Here is a tiny trained network, its code and every weight. The questions are about switching its units off for an input and a class, where a switched-off unit gives its printed mean instead of its output.

import numpy as np


def w(rows, s, z=0):
    codes = np.array(rows[::2]) - 128.0
    scale = np.full(codes.shape[1], s)
    scale[-1] = z or s
    return codes * scale


def f(y):
    return np.maximum(y, 0)


def log_softmax(a):
    a = a - a.max(-1, keepdims=True)
    return a - np.log(np.exp(a).sum(-1, keepdims=True))


def net(x, mask):
    res = np.array(x, float).reshape(1, 4) / 4 @ E
    y = f(res @ A[0][:, :-1].T + A[0][:, -1])
    res = res + np.where(mask, y, B[0][:, -1]) @ B[0][:, :-1]
    return log_softmax(res[-1] @ U[:, :-1].T + U[:, -1])


A, B = {}, {}
E = w([
[90,123,40,52,91,198,215,56,90,90,137,115],'x0',
[166,112,107,132,36,39,63,66,187,64,157,138],'x1',
[57,120,139,136,119,108,176,105,44,128,187,253],'x2',
[130,28,56,119,170,75,183,92,195,183,128,132],'x3',
],0.012)
A[0] = w([
[136,113,155,169,116,108,146,109,101,114,148,195,90],'N0',
[191,134,129,122,142,169,110,130,167,138,76,46,75],'N1',
[131,44,67,170,150,89,156,152,167,148,124,134,58],'N2',
[144,215,183,141,96,151,123,164,102,51,119,154,133],'N3',
[54,131,143,143,126,102,180,161,91,159,178,202,107],'N4',
[149,69,114,87,179,80,148,105,165,203,120,173,171],'N5',
[98,118,149,125,215,209,162,193,121,199,88,108,130],'N6',
[168,120,111,118,5,43,56,72,205,71,170,151,133],'N7',
[126,119,76,56,98,196,183,110,110,95,103,132,141],'N8',
[143,130,180,165,158,82,128,174,166,145,127,166,100],'N9',
[169,140,124,167,150,93,89,122,128,172,117,181,92],'N10',
[137,119,191,149,141,78,90,134,128,147,71,151,3],'N11',
[164,118,180,202,203,131,113,171,136,195,121,163,80],'N12',
],0.011,0.0039)
B[0] = w([
[165,43,137,143,127,223,170,92,220,101,226,144,168],'N0',
[160,20,93,139,37,253,152,78,209,20,121,183,199],'N1',
[105,170,90,106,78,174,169,133,114,182,116,152,180],'N2',
[128,201,95,100,50,167,128,115,79,200,37,180,211],'N3',
[152,40,125,188,80,192,103,110,181,100,165,117,200],'N4',
[162,178,140,142,33,149,79,161,33,214,45,170,191],'N5',
[22,97,62,230,168,104,144,200,84,116,140,134,231],'N6',
[8,196,148,180,177,104,147,158,119,62,152,129,254],'N7',
[134,98,225,37,249,72,118,80,50,130,105,146,210],'N8',
[162,94,213,60,127,76,185,86,66,76,126,108,179],'N9',
[114,128,192,103,115,116,134,68,139,106,68,76,163],'N10',
[72,92,104,42,153,133,143,95,114,178,166,99,169],'N11',
[138,143,174,97,177,92,147,77,57,123,155,95,198],'N12',
],0.0077,0.022)
U = w([
[1,144,116,235,186,105,157,199,96,82,135,91,96],'0',
[116,89,174,9,195,98,158,40,75,111,101,56,111],'1',
[145,24,126,167,44,226,151,94,174,67,164,112,113],'2',
[106,219,120,110,17,170,135,147,72,224,52,155,111],'3',
[103,136,147,174,148,120,135,153,112,118,95,122,250],'4',
[161,147,128,125,161,117,72,164,174,185,146,58,103],'5',
[169,157,86,134,169,88,90,135,192,183,153,111,101],'6',
[184,133,96,120,138,41,101,183,179,158,130,105,99],'7',
],0.0096,0.014)

Each question gives the input, the list of numbers given to net, and the class t.
The units are the neurons (one row each of A and B). Each row of codes is followed by its name. A weight is (code - 128) times the scale printed after its matrix; where a second scale follows, it is the last column's (A, B and U).
mask holds one flag per neuron, in row order. A switched-off neuron (its flag False) gives its mean, the last column of its row in B, instead of its output. The means were averaged over made-up inputs and are rounded, as every weight is.
A unit's drop is (log p(t) with every unit on - log p(t) with that unit switched off) / (log p(t) with every unit on - log p(t) with every unit switched off).
The circuit of an input: a set's keep is (log p(t) with only the set's units on - log p(t) with every unit switched off) / (log p(t) with every unit on - log p(t) with every unit switched off). Starting from the 12 units with the biggest drops (on a tie, the unit counted first), units are removed one at a time, each time the one whose removal leaves the highest keep (on an exact tie, the one counted first), for as long as the keep stays at least 0.8.
circuit, biggest first: the units of the circuit, biggest drop first
unit that matters most: the unit with the biggest drop
top k neurons: the k neurons with the biggest drops, biggest first
drop of u: that unit's drop, to one decimal
input [6,3,-6,-5], class 1: unit that matters most -> N8
input [-7,6,-2,-2], class 1: top 3 neurons -> N6, N9, N11
input [-3,7,8,3], class 2: top 2 neurons -> N0, N6
input [0,5,8,-8], class 2: top 3 neurons -> N0, N4, N5
input [4,-6,-6,-1], class 0: top 2 neurons -> N6, N4
input [5,8,-8,-8], class 0: top 4 neurons -> N7, N4, N5, N0
input [3,-1,-4,-4], class 2: top 2 neurons -> N5, N1
input [7,-7,-2,8], class 3: top 3 neurons -> N5, N7, N2
input [-8,6,8,8], class 1: top 2 neurons -> N9, N1
input [1,7,7,8], class 3: top 4 neurons -> N5, N2, N6, N1
input [-8,0,-7,4], class 1: top 2 neurons -> N12, N9
input [-5,3,6,5], class 2: top 2 neurons -> N0, N8
input [2,6,6,4], class 0: top 2 neurons -> N7, N1
input [5,-7,-7,1], class 0: circuit, biggest first -> N6
input [1,-3,-2,-5], class 3: top 2 neurons -> N7, N3
input [-3,7,1,8], class 3: top 3 neurons -> N5, N2, N6
input [8,6,-6,6], class 1: drop of N8 -> 4.2
input [-3,7,-4,-2], class 0: drop of N7 -> 3.8
input [5,-7,-3,3], class 0: drop of N6 -> 6.8
input [4,0,6,-3], class 2: circuit, biggest first -> N4
input [7,-5,5,8], class 3: drop of N5 -> 2.4
